Rows, each with its class:
3.150 1.927 0.152 0.501 0.429 0.789 1.150 0.374 3.398 0.400 -0.796
 -0.402 -4.317 0.659 -3.065 -1.792 1.074 3.488 0.330 -0.575 0.330 -0.804
 -2.782 -0.555 1.483 0.043 -0.142 0.181 -1.363 0.687 -0.139 0.903 -1.003
 -0.885 -0.192 -0.017 -0.243 -3.166 2.804 -2.180 -2.625 1.848 -1.647 -> <21>
1.709 6.893 -0.719 -0.661 3.827 -1.733 1.483 0.554 1.848 0.454 -1.159
 -0.849 -1.859 2.724 -5.251 -1.708 0.183 5.877 1.253 -3.112 0.753 -1.821
 -2.349 0.228 -3.620 0.260 1.189 0.502 -3.228 -0.893 -2.441 1.513 0.011
 -2.239 2.039 -1.749 -2.651 -1.957 1.671 -4.271 -2.015 0.268 -1.213 -> <22>
2.749 2.419 -1.947 -0.252 1.864 1.781 1.452 1.618 5.075 0.651 1.106
 1.185 -0.432 -1.016 -4.774 -2.737 1.575 0.650 0.574 -4.533 0.205 0.260
 -3.415 1.122 1.967 2.016 -0.504 0.337 -0.018 -0.216 -1.050 1.149 -1.208
 0.098 0.178 0.355 0.215 -2.892 2.788 -6.621 -2.031 -0.136 -0.319 -> <11>
-0.759 1.722 -0.631 0.054 0.727 1.607 -0.318 0.409 -0.710 0.622 -0.730
 -0.154 -1.633 0.289 0.540 -0.939 1.077 5.650 0.059 0.526 0.092 -0.562
 -0.098 -0.524 -0.282 0.306 0.353 -0.152 -1.287 2.333 -0.432 -0.690
 0.575 -1.415 1.966 1.629 0.146 0.034 0.991 -1.020 -2.482 0.313 -1.490 -> <12>
-1.541 0.810 0.010 -1.415 1.356 1.995 0.059 0.963 0.700 -0.642 2.598
 0.218 0.629 1.260 0.372 -0.265 1.863 2.656 -0.436 -0.347 0.541 -0.101
 -0.410 0.584 -0.779 1.695 0.740 0.080 -1.182 0.241 -1.049 -0.240 0.589
 -0.059 2.759 2.414 0.032 -0.513 0.019 -0.529 0.027 -0.781 -0.739 -> <15>
1.853 -0.439 -0.729 -2.272 2.322 -4.125 0.542 -0.173 2.379 0.314 1.736
 -0.031 0.852 1.852 -1.986 -2.106 -0.817 -2.757 0.030 -3.670 0.973 1.171
 -0.897 1.617 -2.282 0.515 -0.701 0.416 1.162 -2.418 -2.010 1.232 0.352
 0.453 0.657 -2.246 -1.565 -1.613 0.578 -4.838 2.949 -0.683 1.461 -> <22>
0.633 -0.647 -1.556 -0.486 0.212 3.973 0.229 2.013 3.920 -0.836 0.157
 1.143 -0.419 -1.283 -0.465 1.345 2.044 0.179 0.159 2.240 0.140 1.262
 -0.261 -1.240 3.583 0.204 -0.011 -0.377 -2.175 -0.301 0.714 0.629
 -1.238 0.365 -0.557 3.775 1.678 -3.360 3.452 2.687 0.117 0.982 -1.768 -> <11>
-1.452 4.528 2.111 -2.710 4.189 -1.061 4.506 0.664 2.599 -1.447 3.239
 -0.914 -2.912 5.926 -1.035 -3.314 0.992 7.680 -0.215 -2.002 1.052 0.048
 -1.847 -3.973 -4.827 1.719 1.507 0.499 -3.143 1.385 -3.975 -0.196 1.625
 -3.618 3.712 -0.785 -1.581 -0.339 3.547 -8.539 -1.783 -0.132 -1.398 -> <21>
-1.882 3.207 1.546 -0.068 1.396 0.864 3.519 0.881 0.302 -0.367 1.029
 -0.666 0.150 0.936 -0.165 0.487 0.023 2.319 0.247 -0.797 0.124 0.580
 0.576 -3.769 -0.914 1.191 0.670 0.065 -1.188 0.341 -1.138 -0.627 0.296
 0.081 0.520 -1.410 0.495 1.948 2.872 -3.326 -2.467 -0.697 0.846 -> <11>
0.325 1.697 1.456 1.079 -0.181 7.379 0.777 0.710 2.570 -0.919 4.203
 1.464 -0.549 0.495 0.243 -2.258 2.117 3.044 -0.605 -1.895 -0.196 -1.960
 -4.716 0.727 4.357 2.937 -0.852 0.178 0.285 0.518 1.523 -0.476 -2.234
 -1.951 0.801 4.038 0.292 -2.923 0.213 2.756 -3.080 0.733 -0.778 -> <25>
1.098 2.447 3.367 3.071 -3.290 1.895 1.259 -1.033 0.376 0.958 1.820
 -0.670 -3.522 0.289 -3.097 -2.046 -0.599 0.442 0.348 -0.479 -0.934
 -2.975 -1.961 -0.366 1.913 1.555 0.426 0.118 -0.380 -0.322 2.035 -0.812
 -3.294 -1.242 -1.268 -2.709 0.814 -0.621 -2.231 3.949 -2.256 1.870
 1.350 -> <25>
1.027 2.795 0.873 1.813 0.032 1.887 -1.028 -0.617 -1.699 1.607 -0.739
 -0.688 0.291 -0.006 -1.710 0.200 -0.280 3.658 0.363 0.115 -0.312 -2.005
 -0.618 1.095 -1.447 -0.343 0.859 0.410 -1.570 1.442 -0.045 -0.510
 -0.070 -1.912 -0.021 -0.897 -0.793 0.339 -1.093 3.090 -3.475 0.184
 -0.126 -> <25>
1.086 2.873 -0.003 0.237 0.360 2.767 0.542 0.895 -0.200 0.298 -0.677
 -0.277 -2.830 0.362 -0.382 -0.019 1.653 5.103 -0.142 1.386 -0.260
 -0.788 -0.622 -1.615 0.399 0.198 0.562 0.319 -2.399 2.431 -0.021 -1.031
 0.047 -1.414 0.810 1.361 0.419 0.105 1.785 -0.756 -3.522 0.592 -2.037 -> <12>
-0.464 1.726 1.688 1.086 -1.304 0.739 2.226 -0.265 1.262 -0.095 0.189
 -0.015 -1.576 -0.230 -1.226 0.204 -0.772 -0.777 0.677 1.016 -0.803
 -0.718 0.226 -2.353 1.159 -0.064 0.576 -0.150 -1.350 -1.126 0.810 0.331
 -1.331 0.049 -1.118 -2.119 1.038 0.158 0.624 1.921 -0.766 0.768 0.964 -> <9>
-3.313 8.539 -0.865 0.898 3.404 7.899 2.512 3.538 1.342 1.432 -1.470
 -0.193 -2.801 -0.191 -2.948 0.527 3.591 8.539 1.745 0.117 -0.165 -2.674
 -1.291 -3.474 -0.400 -0.455 2.626 0.308 -7.269 3.920 -1.837 -1.072
 0.542 -3.074 1.866 1.853 0.986 0.635 5.578 -3.075 -8.539 -0.571 -2.529 -> <21>
-3.069 0.345 -0.415 -0.130 0.495 1.600 0.077 0.357 -1.339 -1.536 -1.469
 -0.361 -1.685 0.542 3.921 1.311 0.400 4.165 -0.097 2.986 0.111 -1.233
 0.309 -1.790 0.622 -0.608 0.582 0.062 -1.085 1.037 0.604 -0.548 0.233
 -1.022 1.322 3.824 -0.419 0.197 0.678 2.351 -1.223 0.275 -2.866 -> <21>
3.639 0.196 1.585 -1.200 1.510 1.368 1.041 0.636 5.110 -0.973 2.937
 -0.213 -2.078 2.528 -3.384 -1.768 1.312 2.807 -0.567 0.164 0.898 -0.151
 -2.104 0.038 -0.225 0.940 0.552 -0.796 -3.359 -0.272 -1.207 0.004
 -0.572 -1.514 1.114 1.104 -0.548 -3.768 1.967 0.028 2.367 1.546 -0.946 -> <21>
0.250 1.544 -0.088 0.156 0.230 0.854 0.587 0.301 -0.473 0.253 -1.525
 -0.296 -2.468 0.296 0.487 -0.552 0.451 3.968 0.229 0.712 0.185 -0.361
 -0.288 -1.798 -0.262 -0.592 0.162 -0.052 -0.639 2.139 0.198 -0.374
 0.517 -0.621 0.540 0.599 -0.046 0.083 1.718 -1.905 -2.523 0.859 -1.523 -> <12>
-4.251 4.304 1.374 -1.083 0.991 2.735 2.768 1.339 2.790 -1.893 4.114
 0.615 0.391 2.284 -1.719 -0.389 1.567 0.498 0.879 -1.403 -0.399 -0.529
 0.299 -0.943 -0.189 2.969 2.174 -0.064 -4.611 -2.376 -1.952 -0.081
 -1.397 -1.776 1.412 0.459 1.233 0.092 0.909 0.589 -0.419 -1.672 0.535 -> <21>
-1.893 0.308 -0.586 -0.930 1.033 1.795 0.732 1.022 2.099 -1.275 2.083
 1.130 -0.608 -0.110 1.272 -0.684 1.783 0.512 0.470 0.242 0.965 0.757
 -0.765 -0.298 1.490 0.887 0.021 -0.221 -0.788 0.202 -0.400 -0.160
 -0.516 -0.526 1.045 2.978 0.920 -0.683 1.244 -1.898 -0.446 -0.366
 -0.690 -> <15>
-0.117 1.401 -1.646 -2.382 1.996 -4.773 2.254 -0.173 4.349 -2.009 -0.855
 0.104 -4.505 2.331 -1.900 -2.548 -0.390 -0.453 0.717 -1.992 0.325
 -0.428 -2.322 -0.809 0.077 0.811 -0.241 -0.283 -0.500 -3.076 -1.305
 2.417 -1.098 -0.854 1.920 -0.116 -1.385 -4.098 2.292 -5.499 3.847 1.589
 -2.291 -> <22>
-2.381 1.784 0.334 0.041 0.153 5.547 0.667 1.587 0.284 0.021 0.969 0.721
 0.152 -1.455 1.706 0.716 2.409 3.334 -0.402 1.932 -0.276 0.081 0.165
 -1.528 1.962 1.235 0.874 -0.141 -2.352 2.268 0.060 -1.239 -0.075 -0.596
 0.395 3.432 1.834 0.803 1.411 0.453 -3.960 -0.535 -0.708 -> <11>
-0.125 1.696 -0.991 0.266 0.029 0.733 0.210 -0.172 -0.570 0.457 -1.686
 -0.095 -2.210 -0.108 -0.840 -0.255 0.694 3.265 0.581 0.821 0.714 -0.561
 -0.460 -0.009 -0.064 -0.104 0.314 0.245 0.078 1.681 0.231 -0.223 0.231
 -0.720 0.985 0.731 0.130 0.097 -0.007 -1.731 -2.352 1.055 -1.366 -> <12>
